Each row has a class, written after it.
-14 -18 -90 9 -42 22 41 -56 -19 -41 69 17 -31 -14 -19 17 31 -61 -30 -5 -24 -31 -23 -6 -27 -41 39 -12 41 48 -23 -35 27 7 -> Q720
-59 -68 11 0 -27 -13 2 -19 -53 -15 18 56 -40 -75 28 21 31 -31 80 -8 -19 -34 -52 37 42 -75 -20 15 54 -38 -37 53 25 -14 -> Q58
-2 -35 -16 -13 -32 17 -20 -7 49 -71 -72 2 -18 -23 -45 7 9 19 2 57 -16 -59 -76 66 -8 -13 51 42 3 -39 -25 16 29 -42 -> Q272
-13 -42 -44 -3 -52 10 -41 -30 54 -89 -52 1 -12 -1 -25 13 23 10 10 54 -28 -82 -83 43 16 -46 43 21 33 -16 -37 9 42 -46 -> Q58
14 -43 19 43 8 10 -13 47 -86 7 -32 15 -36 -15 51 -7 23 -12 14 3 59 -5 39 -7 42 22 -18 17 8 -35 -17 88 32 21 -> Q58
-21 -32 -83 -7 -50 19 -6 -53 -4 -38 56 4 -36 -19 -41 -5 29 -88 -28 -7 -30 -33 0 -29 -33 -38 30 -6 49 34 -25 -21 30 11 -> Q629
22 -5 -12 -10 -38 11 -24 -15 58 -51 -78 6 -21 -12 -35 19 12 40 27 48 -38 -48 -76 42 1 -24 52 22 -4 -23 -37 1 35 -23 -> Q720
-4 -72 -1 29 33 18 25 23 -84 -6 -28 0 -74 6 78 -22 -1 -63 3 17 72 -4 48 21 34 18 11 9 46 -24 -22 114 43 1 -> Q114
18 -58 15 32 32 23 4 25 -93 14 -39 13 -45 9 45 -6 -6 -50 5 9 72 20 69 27 18 42 15 15 17 -46 -9 96 55 8 -> Q679
-9 -54 -43 -22 -56 8 -50 -24 51 -86 -54 -3 -25 -23 -51 18 3 6 27 61 -38 -73 -83 40 -35 -36 35 29 39 -35 -35 24 33 -41 -> Q629
-13 -40 -42 -35 -39 22 -78 -27 68 -93 -58 -17 -13 -2 -55 13 4 7 7 67 -39 -66 -97 54 -2 -58 55 32 11 -21 -44 18 29 -30 -> Q831
-59 -65 16 -30 -5 -5 -24 -18 -17 -21 10 24 -32 -68 1 12 7 -54 73 7 -9 -16 -31 47 41 -73 -3 10 30 -37 -47 63 24 0 -> Q831
-22 -36 -41 -5 -26 0 -13 -39 -1 -37 21 17 -45 -10 9 -18 32 -81 -41 4 -21 -29 -9 -13 -10 -37 56 -5 53 43 -25 -4 40 20 -> Q233
-50 -59 9 -21 6 -12 -9 5 -57 -1 -14 21 -63 -72 39 -11 19 -39 53 -16 -13 -12 -27 42 57 -35 -26 30 32 -54 -27 65 13 -2 -> Q272
-27 -42 -47 0 -32 11 12 -34 -42 -59 48 20 -39 -14 -16 -11 40 -89 -50 -17 -26 -26 -10 -21 -8 -31 17 0 46 36 -27 -28 23 4 -> Q272
-30 -41 -20 -6 6 -10 17 -1 -53 18 -26 26 -64 -72 45 6 27 -35 69 -4 -11 -9 -29 32 59 -39 -7 14 31 -34 -33 70 24 21 -> Q720
-63 -82 18 -14 -5 -15 3 2 -54 -14 -2 43 -47 -83 32 5 22 -48 69 -13 -17 -11 -37 41 35 -51 -49 24 50 -50 -42 58 19 -18 -> Q272
-54 -55 2 -35 -3 -7 -42 -15 -48 -7 0 16 -60 -78 21 -8 10 -58 58 -6 -19 -27 -51 46 54 -59 9 24 32 -39 -37 83 16 12 -> Q831
4 -49 1 -22 -35 20 -50 -28 25 -58 -67 15 -16 -11 -49 8 7 -6 10 43 -20 -64 -65 64 -21 -28 58 34 18 -29 -22 13 74 -48 -> Q679
-20 -36 -47 1 -36 7 9 -52 -34 -30 60 21 -37 -20 -10 5 56 -68 -40 -5 -19 -51 -16 -17 10 -58 52 -10 42 29 -27 -29 44 21 -> Q58
3 -63 -33 -29 -31 9 -55 -14 59 -94 -86 -6 -4 -7 -44 6 10 -3 2 53 -36 -75 -82 46 -34 -23 33 36 44 -19 -58 18 31 -49 -> Q633
-3 -78 29 33 29 19 33 50 -100 -9 -30 15 -57 -34 62 -8 20 -50 6 14 74 9 60 24 18 32 -14 12 24 -54 -20 96 42 8 -> Q272
-20 -44 -65 -24 -36 37 0 -65 -23 -36 50 7 -20 -2 -41 -24 37 -89 -51 -15 -39 -32 -2 7 -29 -41 38 3 45 28 -19 -39 66 3 -> Q679
-2 -74 -1 23 19 14 14 31 -76 -6 -21 18 -53 -5 46 -7 14 -46 14 13 58 2 13 13 10 10 -10 17 33 -24 -33 96 50 2 -> Q114
17 -40 -25 -27 -47 3 -56 -10 46 -81 -81 -8 -4 -19 -71 8 3 25 14 52 -39 -77 -68 22 -43 -13 34 45 10 -36 -34 20 33 -35 -> Q629
-26 -28 -62 -11 -36 1 13 -55 1 -42 52 16 -23 -16 -15 -8 22 -78 -47 -5 -27 -40 -6 -10 -35 -43 55 1 49 56 -15 -21 27 8 -> Q233
-57 -78 5 -36 -8 -9 -49 -13 -61 -27 10 25 -38 -84 6 14 10 -37 73 -9 -28 -33 -59 36 16 -87 -34 31 32 -34 -46 63 13 -2 -> Q831
-45 -54 4 -24 -1 -17 -16 2 -53 8 -27 28 -67 -61 41 -26 18 -51 62 -12 -18 -23 -56 27 61 -50 -27 26 46 -29 -38 80 23 1 -> Q114
-20 -27 -45 -16 -38 17 15 -60 -24 -18 73 15 -36 -11 -24 -21 23 -73 -44 -19 -49 -35 -26 -12 -20 -42 35 2 43 45 -25 -31 27 5 -> Q114
-31 -26 -43 -18 -38 23 -13 -58 -18 -52 71 -3 -25 -12 -23 -8 34 -79 -44 -1 -50 -36 -28 -3 -5 -45 45 -4 26 37 -14 -13 20 20 -> Q831
6 -41 16 18 38 24 0 26 -67 -6 -21 -19 -48 -1 47 -10 -5 -46 2 23 74 10 71 25 41 30 29 3 -2 -35 -9 108 22 30 -> Q831
-38 -50 13 -22 4 -21 -9 2 -52 21 -14 32 -66 -57 43 -20 20 -51 52 -18 -15 -12 -52 18 56 -48 -22 26 44 -19 -42 74 20 15 -> Q114
-31 -56 5 -6 -6 -10 -3 -1 -59 6 -19 35 -54 -79 30 19 13 -17 84 -11 -27 -18 -29 28 34 -60 -39 25 36 -33 -45 58 19 0 -> Q720
-36 -49 30 -18 -10 -26 -15 8 -38 9 -12 38 -26 -82 36 2 -5 -14 69 -18 -21 -18 -30 31 5 -45 -32 44 32 -23 -29 72 5 -3 -> Q233
0 -88 -10 24 29 39 -13 34 -65 -23 -47 -6 -53 -18 60 -11 17 -47 3 23 60 -7 29 28 -12 17 -9 14 51 -36 -35 99 33 3 -> Q633
-20 -42 -40 -16 -27 5 17 -36 -10 -39 43 9 -31 -16 0 -2 28 -66 -40 7 -15 -38 9 -4 -33 -49 44 -4 50 40 -15 -12 36 10 -> Q233
-53 -69 13 -25 -2 -30 -13 -1 -61 -19 -7 42 -42 -85 53 9 -4 -18 80 -12 -16 -24 -53 38 0 -69 -22 34 51 -33 -31 70 9 -18 -> Q233
-6 -34 -29 1 -55 11 -48 -31 55 -79 -49 3 -2 1 -27 16 7 26 16 47 -37 -76 -84 47 10 -33 46 30 20 -23 -33 8 39 -55 -> Q58
-53 -69 -1 -4 -17 -9 16 -12 -52 -12 4 44 -52 -80 37 26 11 -29 93 -1 -33 -16 -44 44 34 -69 -38 9 57 -37 -44 57 21 -12 -> Q720
-26 -51 -32 -11 -23 7 24 -32 -45 -38 47 15 -45 -40 -9 -7 52 -86 -43 -11 -21 -34 -2 -9 -7 -41 15 0 37 18 -27 -26 34 20 -> Q272
-40 -39 16 -29 -1 -11 -46 -1 -36 1 -11 17 -49 -66 18 -2 11 -42 59 -4 -19 -15 -54 36 65 -48 10 28 11 -36 -34 86 13 19 -> Q831
-3 -78 3 23 36 27 2 9 -85 3 -35 8 -56 6 52 -16 -3 -69 2 17 74 6 78 39 25 24 19 2 47 -50 -13 95 66 1 -> Q679
2 -71 8 13 34 28 23 30 -74 -4 -25 0 -54 -24 55 6 16 -46 15 14 66 -2 48 32 -2 9 11 10 34 -41 -24 93 26 8 -> Q633
7 -28 2 -20 -30 1 -15 -17 37 -54 -69 11 -24 -10 -37 -1 6 2 9 47 -15 -73 -79 46 -4 -22 61 30 10 -14 -25 27 46 -45 -> Q114
7 -25 -5 -21 -34 0 -29 -18 64 -44 -70 12 -15 -4 -42 4 2 10 17 43 -21 -63 -83 42 -5 -29 47 35 10 -13 -42 20 42 -46 -> Q114
13 -63 38 36 24 14 -6 44 -89 9 -41 16 -55 -10 56 -29 2 -43 4 7 60 4 38 1 20 33 -19 22 20 -28 -32 106 39 18 -> Q114
26 -44 -13 48 17 33 13 42 -57 6 -46 -3 -46 -8 44 -4 13 -16 13 20 65 15 55 14 12 45 -17 12 12 -27 -26 88 45 24 -> Q720
25 -10 4 -25 -37 -16 -33 -8 49 -54 -74 6 -1 8 -49 -3 -21 24 10 32 -39 -51 -75 22 -2 -4 27 42 1 -7 -49 11 16 -34 -> Q114
15 -32 -45 -10 -34 10 -13 -30 47 -72 -70 -2 -7 -17 -41 10 6 26 11 49 -30 -75 -64 54 -30 -8 44 23 16 -25 -34 5 45 -46 -> Q720
24 -23 18 43 32 13 42 27 -81 17 -39 5 -55 -13 55 -5 -13 -16 22 8 70 12 88 20 32 46 10 1 9 -36 -9 91 13 20 -> Q720
-23 -27 -49 -12 -38 17 23 -52 -15 -25 63 10 -38 -1 -13 -19 37 -87 -47 -8 -47 -32 -25 -19 -2 -47 26 -3 44 51 -27 -27 29 17 -> Q114
-18 -35 -53 -24 -17 28 20 -40 -4 -38 30 -5 -36 -19 -15 3 47 -76 -39 3 -23 -41 -11 0 -17 -59 45 0 47 37 -26 -19 17 15 -> Q633
6 -37 -28 -36 -22 11 -46 -15 52 -87 -79 -19 -2 -7 -39 1 3 10 1 40 -36 -70 -75 44 -21 -20 39 39 22 -18 -39 13 12 -38 -> Q633
3 -92 10 29 26 30 -29 27 -106 -9 -43 15 -45 -5 43 -21 17 -64 -1 8 60 7 50 16 4 23 -14 15 34 -46 -25 90 81 11 -> Q679
-11 -95 -20 26 8 26 -24 31 -82 -28 -42 1 -69 -39 41 -24 18 -56 20 26 62 -17 40 8 -12 12 -19 8 58 -55 -30 109 47 13 -> Q629
-15 -24 -88 7 -38 19 23 -57 -14 -32 59 14 -41 -11 -20 3 38 -82 -36 -10 -33 -25 -11 -16 -7 -37 37 -12 47 54 -33 -31 36 21 -> Q720
11 -44 -14 -23 -39 18 -44 -22 35 -64 -74 17 -4 1 -63 14 10 1 8 50 -24 -53 -72 54 -27 -28 55 34 16 -27 -29 3 71 -46 -> Q679
-29 -21 -77 5 -51 13 15 -64 -26 -33 83 26 -30 -16 -23 16 50 -65 -32 -12 -23 -50 -31 -16 2 -70 51 -7 37 43 -18 -41 26 9 -> Q58
-23 -27 -50 -11 -38 6 19 -53 -51 -39 76 28 -34 -8 -22 -8 24 -81 -34 -30 -36 -38 -37 -28 -17 -55 26 8 40 60 -21 -24 19 -2 -> Q114
-12 -34 -47 -18 -29 6 13 -42 -32 -28 43 12 -50 -10 -16 -16 39 -89 -45 -9 -32 -38 -28 -25 0 -49 35 2 39 48 -36 -20 38 23 -> Q114
12 -52 -1 -29 -30 8 -41 -30 17 -73 -73 10 -4 -2 -50 3 1 -1 0 41 -30 -70 -56 57 -29 -19 51 36 23 -33 -27 9 67 -54 -> Q679
-55 -75 20 -12 7 -8 2 3 -64 -12 -16 31 -73 -80 44 -8 18 -54 52 -3 -5 -17 -31 50 53 -41 -13 26 48 -52 -34 75 20 1 -> Q272
1 -31 -37 -21 -46 17 -46 -24 79 -66 -87 -3 -26 -19 -62 0 22 4 16 68 -19 -70 -65 40 -24 -27 69 20 20 -43 -33 21 47 -30 -> Q629
-31 -35 -66 -21 -28 29 7 -53 7 -50 49 2 -19 -4 -17 -4 52 -73 -39 -12 -50 -30 -41 -6 -22 -56 32 3 55 47 -25 -27 11 5 -> Q633
-9 -33 -66 2 -32 25 29 -48 -22 -39 46 14 -44 -21 -12 8 53 -60 -31 2 -33 -30 -20 -10 -19 -48 38 -13 39 37 -31 -33 47 24 -> Q720
1 -71 -15 28 24 10 5 34 -87 -18 -38 -5 -65 -22 52 -10 5 -57 13 26 70 -6 60 0 14 30 3 4 38 -54 -16 114 31 28 -> Q629
